Small tables with named rows and columns. After each table, cells are looked up by row and column.

Gem:
fields: Vuda, Suk
Papo: [76, 74]
Dogiro: [115, 111]
Davo: [56, 55]
Pubaf: [42, 42]
Bura: [194, 185]
Gib: [109, 106]

What is the Vuda of Dogiro in Gem? 115
What is the Vuda of Pubaf in Gem? 42
What is the Suk of Papo in Gem? 74
What is the Vuda of Bura in Gem? 194
What is the Suk of Pubaf in Gem? 42
What is the Vuda of Gib in Gem? 109
What is the Suk of Gib in Gem? 106
What is the Vuda of Papo in Gem? 76

Table Bot
fields: Pak, Kap, Dunag, Metupa, Nulodo, Gido
Tega: [10.2, -54.2, -32.4, 55.9, -46.5, -33.7]
Kovu: [20.5, -57.5, 43.1, -94.2, -0.7, -80.3]
Siv: [8.9, -77.6, 29.5, -64.6, 3.7, -75.1]
Naf: [12.4, -25.2, -71.4, 13.0, -2.4, -61.6]
Rinosin: [14.2, -68.9, 2.3, -25.6, -32.6, 37.0]
Pib: [9.4, -36.0, -64.5, 31.1, -14.7, -53.0]
Bug: [12.0, -38.1, -30.2, 17.6, -45.2, -59.7]
Tesena: [10.5, -43.3, -42.6, 34.9, -37.7, -83.1]
Zedupe: [15.7, -54.9, -27.0, 46.4, -42.9, -32.1]
Tori: [16.8, -36.5, -31.6, 35.4, -43.1, -42.6]
Bape: [14.1, -57.6, 42.1, -51.6, -15.7, 4.6]

Kap of Rinosin is -68.9
Kap of Bug is -38.1
Pak of Rinosin is 14.2
Kap of Tori is -36.5
Dunag of Siv is 29.5
Pak of Bug is 12.0
Nulodo of Siv is 3.7
Metupa of Kovu is -94.2
Pak of Siv is 8.9
Gido of Naf is -61.6
Metupa of Tori is 35.4
Dunag of Zedupe is -27.0

Mav
|  | Gegiku | Lakegu | Per | Pidam | Venadap | Kenibe | Libe | Fofer | Rep | Rofosos |
|---|---|---|---|---|---|---|---|---|---|---|
| Rov | 46 | 81 | 81 | 9 | 50 | 62 | 78 | 66 | 49 | 50 |
| Tatu | 73 | 88 | 41 | 48 | 29 | 32 | 59 | 52 | 31 | 92 |
| Getik | 34 | 28 | 79 | 31 | 75 | 52 | 58 | 52 | 52 | 12 |
| Dopat | 35 | 52 | 88 | 18 | 52 | 76 | 73 | 51 | 52 | 29 |

Rov, Libe -> 78
Rov, Pidam -> 9
Tatu, Gegiku -> 73
Getik, Rep -> 52
Getik, Pidam -> 31
Dopat, Pidam -> 18
Dopat, Kenibe -> 76
Row with the largest Rofosos: Tatu

Table Gudi
columns: Til, Muzemes, Raf, Fiko, Mog, Tozav
Mubune: [5751, 3053, 4647, 4624, 3588, 6119]
Sosu: [4321, 4003, 1439, 2601, 6313, 4892]
Rop: [2774, 1644, 2832, 3441, 6031, 2226]
Dek: [3531, 2110, 4151, 3116, 667, 5223]
Fid: [1569, 2661, 1153, 1320, 3745, 3044]
Deg: [3998, 2774, 1527, 1359, 3531, 3138]
Fevoter: [2862, 1563, 5893, 5829, 3555, 4859]
Rar: [4275, 4033, 4332, 4372, 2513, 7557]

Fevoter, Raf -> 5893
Sosu, Muzemes -> 4003
Rar, Raf -> 4332
Fid, Raf -> 1153
Mubune, Raf -> 4647
Dek, Muzemes -> 2110
Sosu, Til -> 4321
Rar, Fiko -> 4372
Fid, Til -> 1569
Fevoter, Mog -> 3555
Fid, Muzemes -> 2661
Deg, Raf -> 1527
Rop, Raf -> 2832
Mubune, Mog -> 3588
Row with the largest Tozav: Rar

Zonel =
,Bapig,Vor,Rup,Bonof,Mavukab,Guvun
Sim,14,49,-4,-23,54,-26
Vivoz,16,-38,-36,-37,45,-21
Tutula,-8,-16,-27,21,-20,67
Vam,58,-24,-61,-43,39,66
Vobe,36,-37,-50,-32,-45,-9
Nov,33,-23,9,52,-45,65
Nel,50,6,36,42,13,-57
Fel,48,-22,44,70,-37,39
Bur,-5,73,-55,19,-63,-63
Lato,31,70,-5,-47,-8,45
Kilarof,12,-19,-11,0,12,-27
Ter,-36,12,28,24,-62,49

What is the Guvun of Vobe in Zonel? -9
What is the Bapig of Fel in Zonel? 48
What is the Vor of Vam in Zonel? -24
What is the Rup of Nov in Zonel? 9
What is the Rup of Bur in Zonel? -55
What is the Mavukab of Nov in Zonel? -45
What is the Rup of Vam in Zonel? -61
What is the Guvun of Lato in Zonel? 45
What is the Rup of Vivoz in Zonel? -36
What is the Bonof of Sim in Zonel? -23
What is the Guvun of Nov in Zonel? 65
What is the Guvun of Kilarof in Zonel? -27
What is the Guvun of Nel in Zonel? -57
What is the Mavukab of Sim in Zonel? 54
What is the Guvun of Ter in Zonel? 49
What is the Rup of Ter in Zonel? 28
What is the Vor of Tutula in Zonel? -16

